Below are the code and all the weights of a small trained network. Each question names an input and a target symbol and asks about switching units off, where a switched-off unit gives its printed mean instead of its output.

import numpy as np


def w(rows, s, z=0):
    codes = np.array(rows[::2]) - 128.0
    scale = np.full(codes.shape[1], s)
    scale[-1] = z or s
    return codes * scale


def softmax(a):
    e = np.exp(a - a.max(-1, keepdims=True))
    return e / e.sum(-1, keepdims=True)


def log_softmax(a):
    a = a - a.max(-1, keepdims=True)
    return a - np.log(np.exp(a).sum(-1, keepdims=True))


def net(x, mask):
    ids = ['ΛΞαβδεηθφ'.index(c) for c in x.split()]
    T = len(ids)
    res = E[ids] + P[:T]
    u = 0
    for l in range(2):
        r = res
        for j in range(3):
            rows = slice(2 * j, 2 * j + 2)
            q, k, v = (r @ M[l][rows].T for M in (Q, K, V))
            z = softmax(np.where(np.tri(T) > 0, q @ k.T / 2**0.5, -1e9)) @ v
            o = O[l][rows]
            res = res + np.where(mask[u + j], z, o[:, -1]) @ o[:, :-1]
        u += 3
    return log_softmax(res[-1] @ U[:, :-1].T + U[:, -1])


Q, K, V, O = {}, {}, {}, {}
E = w([
[98,64,160,132,71,98],'Λ',
[144,169,50,96,175,249],'Ξ',
[153,168,181,165,9,143],'α',
[92,120,25,65,235,119],'β',
[112,116,189,66,134,50],'δ',
[69,147,163,109,105,53],'ε',
[214,161,187,125,41,111],'η',
[159,215,152,21,199,245],'θ',
[147,131,73,59,191,247],'φ',
],0.013)
P = w([
[75,135,129,102,124,199],'0',
[169,95,105,94,157,160],'1',
[128,128,54,95,112,149],'2',
[102,131,115,186,157,139],'3',
[220,90,92,118,162,132],'4',
[93,164,62,103,94,132],'5',
[136,137,113,214,185,114],'6',
[252,84,118,74,154,129],'7',
[66,206,70,129,89,131],'8',
[180,135,98,224,216,100],'9',
[201,128,110,40,90,130],'10',
[40,237,93,134,134,110],'11',
[255,95,102,160,174,151],'12',
[126,146,207,31,144,157],'13',
],0.019)
Q[0] = w([
[101,108,47,14,134,63],'L0H0',
[121,149,90,90,178,104],'L0H0',
[102,73,91,92,131,32],'L0H1',
[98,172,120,117,177,75],'L0H1',
[187,102,125,232,185,119],'L0H2',
[246,62,94,35,156,173],'L0H2',
],0.011)
K[0] = w([
[138,201,159,139,104,233],'L0H0',
[176,158,121,95,135,142],'L0H0',
[87,71,128,93,176,42],'L0H1',
[111,147,150,154,181,90],'L0H1',
[254,15,69,20,54,95],'L0H2',
[46,175,76,49,43,136],'L0H2',
],0.01)
V[0] = w([
[158,229,137,129,126,153],'L0H0',
[123,116,144,132,106,166],'L0H0',
[69,120,134,60,153,38],'L0H1',
[190,214,149,126,141,75],'L0H1',
[142,164,94,69,188,23],'L0H2',
[72,254,135,202,115,159],'L0H2',
],0.0084)
O[0] = w([
[208,127,112,157,65,156,224],'L0H0',
[141,99,152,119,105,193,163],'L0H0',
[142,255,151,179,79,166,40],'L0H1',
[236,115,117,142,115,137,138],'L0H1',
[85,110,41,78,114,49,88],'L0H2',
[170,175,47,213,113,126,255],'L0H2',
],0.0083,0.0044)
Q[1] = w([
[47,155,128,173,94,138],'L1H0',
[137,162,47,40,176,252],'L1H0',
[173,138,47,102,143,142],'L1H1',
[124,145,43,119,219,183],'L1H1',
[133,135,188,195,117,109],'L1H2',
[130,107,197,175,79,40],'L1H2',
],0.014)
K[1] = w([
[129,85,182,158,213,93],'L1H0',
[7,146,153,132,92,213],'L1H0',
[113,153,136,112,72,147],'L1H1',
[57,143,127,89,85,250],'L1H1',
[167,83,163,155,154,87],'L1H2',
[218,125,143,122,224,18],'L1H2',
],0.014)
V[1] = w([
[127,108,47,110,187,177],'L1H0',
[176,201,214,34,127,131],'L1H0',
[90,215,136,42,175,125],'L1H1',
[201,92,163,2,153,183],'L1H1',
[154,57,171,140,162,194],'L1H2',
[98,65,155,131,147,85],'L1H2',
],0.013)
O[1] = w([
[88,173,102,136,175,201,163],'L1H0',
[140,158,112,115,202,9,163],'L1H0',
[84,101,208,157,111,115,43],'L1H1',
[137,193,186,106,84,120,173],'L1H1',
[202,65,208,122,185,133,254],'L1H2',
[170,80,133,135,111,198,27],'L1H2',
],0.014,0.0087)
U = w([
[141,165,193,99,97,86,50],'Λ',
[139,151,110,107,172,109,19],'Ξ',
[110,128,178,73,79,65,122],'α',
[113,134,149,137,123,147,139],'β',
[182,121,184,255,109,107,172],'δ',
[118,125,212,80,64,122,173],'ε',
[92,142,149,32,102,120,134],'η',
[122,150,168,87,119,144,82],'θ',
[110,85,123,133,101,75,254],'φ',
],0.0093,0.0074)

Each question gives the input, a string of symbols that net reads in full, and the target symbol t.
The units are the heads (2 rows each of Q, K, V and O). Each row of codes is followed by its name. A weight is (code - 128) times the scale printed after its matrix; where a second scale follows, it is the last column's (O and U).
mask holds one flag per head, layer by layer. A switched-off head (its flag False) gives its mean, the last column of its rows in O, instead of its output. The means were averaged over made-up inputs and are rounded, as every weight is.
A unit's drop is (log p(t) with every unit on - log p(t) with that unit switched off) / (log p(t) with every unit on - log p(t) with every unit switched off).
The circuit of an input: a set's keep is (log p(t) with only the set's units on - log p(t) with every unit switched off) / (log p(t) with every unit on - log p(t) with every unit switched off). Starting from all 6 units, units are removed one at a time, each time the one whose removal leaves the highest keep (on an exact tie, the one counted first), for as long as the keep stays at least 0.8.
circuit, biggest first: the units of the circuit, biggest drop first
most important unit: the unit with the biggest drop
heads that matter: for each layer, one digit per head in row order, 1 if its drop is at least 0.15 and else 0, layers parted by /
input Λ β θ ε ε θ ε η α δ θ θ β, target δ: most important unit	L0H1
input ε α ε δ Ξ δ δ, target β: heads that matter	000 / 100
input α α α α α δ ε θ θ δ φ, target Ξ: circuit, biggest first	(L0H2, L1H1)
input α α Λ α η ε α α θ, target Ξ: heads that matter	001 / 010
input β α α, target η: heads that matter	011 / 001
input θ α δ θ ε Ξ α Ξ θ ε α β η δ, target η: circuit, biggest first	(L0H2, L1H2, L1H0)
input δ α Λ η α Ξ, target α: heads that matter	011 / 110
input ε α ε θ ε δ δ Λ α ε η β, target φ: heads that matter	000 / 010
input ε α θ, target φ: circuit, biggest first	(L0H1, L1H1, L1H0)
input Λ θ ε φ β α Λ ε ε, target ε: circuit, biggest first	(L1H0, L1H1, L0H2)
input δ θ Λ, target α: heads that matter	011 / 110
input α δ ε ε, target α: circuit, biggest first	(L0H2, L1H0, L0H1)
input θ α θ α α φ δ Λ ε, target α: heads that matter	001 / 100
input α α δ α α Λ α Λ α ε, target ε: heads that matter	001 / 011
input ε Λ ε Λ, target ε: heads that matter	001 / 100
input α α ε Ξ α α ε α Λ, target φ: circuit, biggest first	(L0H2, L1H1, L1H0)
input ε ε η Λ Ξ, target φ: circuit, biggest first	(L0H1, L1H1, L1H2)
input η ε ε ε θ δ ε δ, target α: most important unit	L0H2
input ε θ δ α α ε δ β ε θ ε, target φ: heads that matter	001 / 011
input Λ ε θ α ε ε ε α Λ β ε ε, target η: most important unit	L0H2
input Λ ε α η ε ε ε α ε θ η, target φ: circuit, biggest first	(L0H2, L0H1, L1H1, L1H2)
input α β α Λ ε β Λ φ Λ, target ε: circuit, biggest first	(L0H2, L1H0, L1H1, L0H1)
input Λ α ε φ, target δ: circuit, biggest first	(L1H2, L0H2)
input ε α ε α α α α ε, target δ: heads that matter	011 / 100
input ε Ξ δ ε, target β: heads that matter	010 / 100
input α β α α Λ α δ Λ α ε θ, target Ξ: heads that matter	001 / 010
input Ξ α Λ Ξ α φ ε Ξ, target θ: heads that matter	010 / 110
input Λ ε α α ε β α α, target η: circuit, biggest first	(L0H2, L1H2, L1H0, L0H1)
input θ Λ Ξ α θ α ε η α Λ ε Ξ, target Λ: most important unit	L1H1
input α α α ε ε α α α α β θ η, target η: heads that matter	001 / 101
